Here is a tiny trained network, its code and every weight. The questions are about switching its units off for an input and a class, where a switched-off unit gives its printed mean instead of its output.

import numpy as np


def w(rows, s, z=0):
    codes = np.array(rows[::2]) - 128.0
    scale = np.full(codes.shape[1], s)
    scale[-1] = z or s
    return codes * scale


def norm(h):
    return h / np.sqrt((h * h).mean(-1, keepdims=True) + 1e-5)


def f(y):
    return y / 2 * (1 + np.tanh(0.7978845608 * (y + 0.044715 * y**3)))


def log_softmax(a):
    a = a - a.max(-1, keepdims=True)
    return a - np.log(np.exp(a).sum(-1, keepdims=True))


def net(x, mask):
    res = np.array(x, float).reshape(1, 7) / 4 @ E
    u = 0
    for l in range(2):
        y = f(norm(res) @ A[l][:, :-1].T + A[l][:, -1])
        res = res + np.where(mask[u : u + 7], y, B[l][:, -1]) @ B[l][:, :-1]
        u += 7
    return log_softmax(norm(res)[-1] @ U[:, :-1].T + U[:, -1])


A, B = {}, {}
E = w([
[172,72,3,117,137,187,224,126],'x0',
[122,122,128,134,134,128,123,129],'x1',
[126,130,125,132,130,127,128,126],'x2',
[155,120,95,96,158,53,119,178],'x3',
[239,117,151,248,202,153,112,153],'x4',
[161,97,126,133,142,58,147,15],'x5',
[128,111,138,191,22,79,190,154],'x6',
],0.0048)
A[0] = w([
[85,82,179,150,105,230,145,52,57],'L0N0',
[170,113,103,56,175,2,138,199,31],'L0N1',
[154,114,114,71,160,151,73,66,1],'L0N2',
[135,68,136,118,147,67,135,13,63],'L0N3',
[140,110,151,96,139,102,115,86,83],'L0N4',
[57,158,122,58,118,107,180,95,37],'L0N5',
[115,179,175,148,95,217,164,40,51],'L0N6',
],0.0074,0.0046)
B[0] = w([
[109,116,36,160,145,86,46,184,188],'L0N0',
[88,108,22,202,140,104,33,160,212],'L0N1',
[127,131,138,112,168,122,149,131,151],'L0N2',
[177,246,95,108,116,106,181,105,255],'L0N3',
[131,147,132,115,142,95,133,132,142],'L0N4',
[195,60,160,109,62,183,64,127,216],'L0N5',
[118,103,45,159,165,55,72,169,182],'L0N6',
],0.012,0.0026)
A[1] = w([
[93,130,199,112,134,47,92,97,109],'L1N0',
[67,114,103,32,96,93,144,110,105],'L1N1',
[98,140,127,42,253,175,101,68,3],'L1N2',
[220,116,148,192,183,128,142,132,63],'L1N3',
[94,91,153,192,53,68,207,126,69],'L1N4',
[141,52,53,93,148,139,201,107,93],'L1N5',
[97,178,126,98,118,193,137,240,40],'L1N6',
],0.011,0.0036)
B[1] = w([
[80,125,144,206,179,185,188,114,195],'L1N0',
[208,76,143,154,122,176,69,81,218],'L1N1',
[110,99,106,71,64,90,193,253,228],'L1N2',
[132,76,132,78,56,165,64,70,243],'L1N3',
[124,125,84,9,164,113,139,230,206],'L1N4',
[49,173,236,206,176,131,121,124,254],'L1N5',
[178,185,94,139,146,51,168,24,205],'L1N6',
],0.011,0.0043)
U = w([
[212,27,176,77,44,218,34,57,117],'0',
[99,113,15,224,181,75,23,169,81],'1',
[126,115,122,30,122,113,192,234,253],'2',
[217,233,102,116,126,71,210,7,96],'3',
[35,147,254,217,205,195,194,124,91],'4',
],0.008,0.0044)

Each question gives the input, the list of numbers given to net, and the class t.
The units are the neurons (one row each of A and B). Each row of codes is followed by its name. A weight is (code - 128) times the scale printed after its matrix; where a second scale follows, it is the last column's (A, B and U).
mask holds one flag per neuron, layer by layer. A switched-off neuron (its flag False) gives its mean, the last column of its row in B, instead of its output. The means were averaged over made-up inputs and are rounded, as every weight is.
A unit's drop is (log p(t) with every unit on - log p(t) with that unit switched off) / (log p(t) with every unit on - log p(t) with every unit switched off).
The circuit of an input: a set's keep is (log p(t) with only the set's units on - log p(t) with every unit switched off) / (log p(t) with every unit on - log p(t) with every unit switched off). Starting from the 12 units with the biggest drops (on a tie, the unit counted first), units are removed one at a time, each time the one whose removal leaves the highest keep (on an exact tie, the one counted first), for as long as the keep stays at least 0.8.
circuit, biggest first: the units of the circuit, biggest drop first
top k neurons: the k neurons with the biggest drops, biggest first
k most important neurons of layer l: the k neurons of layer l with the biggest drops, biggest first
input [4,5,7,-4,-5,0,4], class 0: top 3 neurons : L0N5; L0N1; L1N1
input [-2,1,6,-5,8,-3,-5], class 0: circuit, biggest first : L1N3
input [5,8,1,-3,6,-3,6], class 0: top 2 neurons : L1N3; L1N2
input [-6,-8,-5,4,-2,3,-7], class 2: top 3 neurons : L1N2; L1N5; L0N2
input [-8,-8,1,5,3,-5,-4], class 4: 2 most important neurons of layer 0 : L0N3; L0N0
input [4,1,1,-8,3,-5,8], class 1: top 2 neurons : L0N0; L0N6
input [5,2,6,2,-2,-4,-3], class 4: top 2 neurons : L1N5; L0N3
input [-1,6,2,-3,2,-7,-6], class 3: top 2 neurons : L1N6; L1N4
input [-3,1,1,-3,7,1,-6], class 0: top 2 neurons : L1N3; L1N4
input [1,-4,-7,7,-5,-1,6], class 1: top 2 neurons : L0N1; L1N3
input [8,-8,-2,4,5,5,-8], class 2: 4 most important neurons of layer 1 : L1N2; L1N0; L1N3; L1N1
input [-4,-6,1,-4,-3,-4,4], class 1: circuit, biggest first : L0N6; L1N2
input [8,6,5,-3,-8,8,5], class 0: top 4 neurons : L1N1; L0N5; L1N6; L1N0
input [7,-5,-3,-8,2,1,-8], class 1: 3 most important neurons of layer 1 : L1N4; L1N5; L1N0
input [-3,-8,3,8,-6,6,2], class 1: 2 most important neurons of layer 1 : L1N3; L1N6
input [-8,4,5,6,3,-1,-7], class 4: top 4 neurons : L1N0; L1N4; L0N3; L0N0
input [-6,-8,8,-1,5,3,6], class 2: circuit, biggest first : L1N4
input [6,-7,2,7,-8,7,6], class 0: 2 most important neurons of layer 1 : L1N1; L1N6
input [-8,-7,5,0,-1,6,-5], class 4: 3 most important neurons of layer 1 : L1N0; L1N6; L1N4
input [6,0,1,-1,-4,-3,-4], class 4: top neuron : L1N5
input [-4,2,1,-4,6,6,8], class 2: 2 most important neurons of layer 1 : L1N4; L1N1
input [2,6,7,-3,-1,-3,-6], class 2: top 2 neurons : L1N2; L0N1
input [0,-2,-6,-7,-5,-2,-6], class 1: top 3 neurons : L0N0; L0N6; L1N3
input [-6,5,1,5,-6,-8,7], class 3: 3 most important neurons of layer 1 : L1N6; L1N2; L1N1
input [-6,-8,-6,-6,-2,-4,8], class 2: 2 most important neurons of layer 1 : L1N4; L1N5
input [-5,-8,8,-7,-4,4,5], class 1: 2 most important neurons of layer 0 : L0N6; L0N0
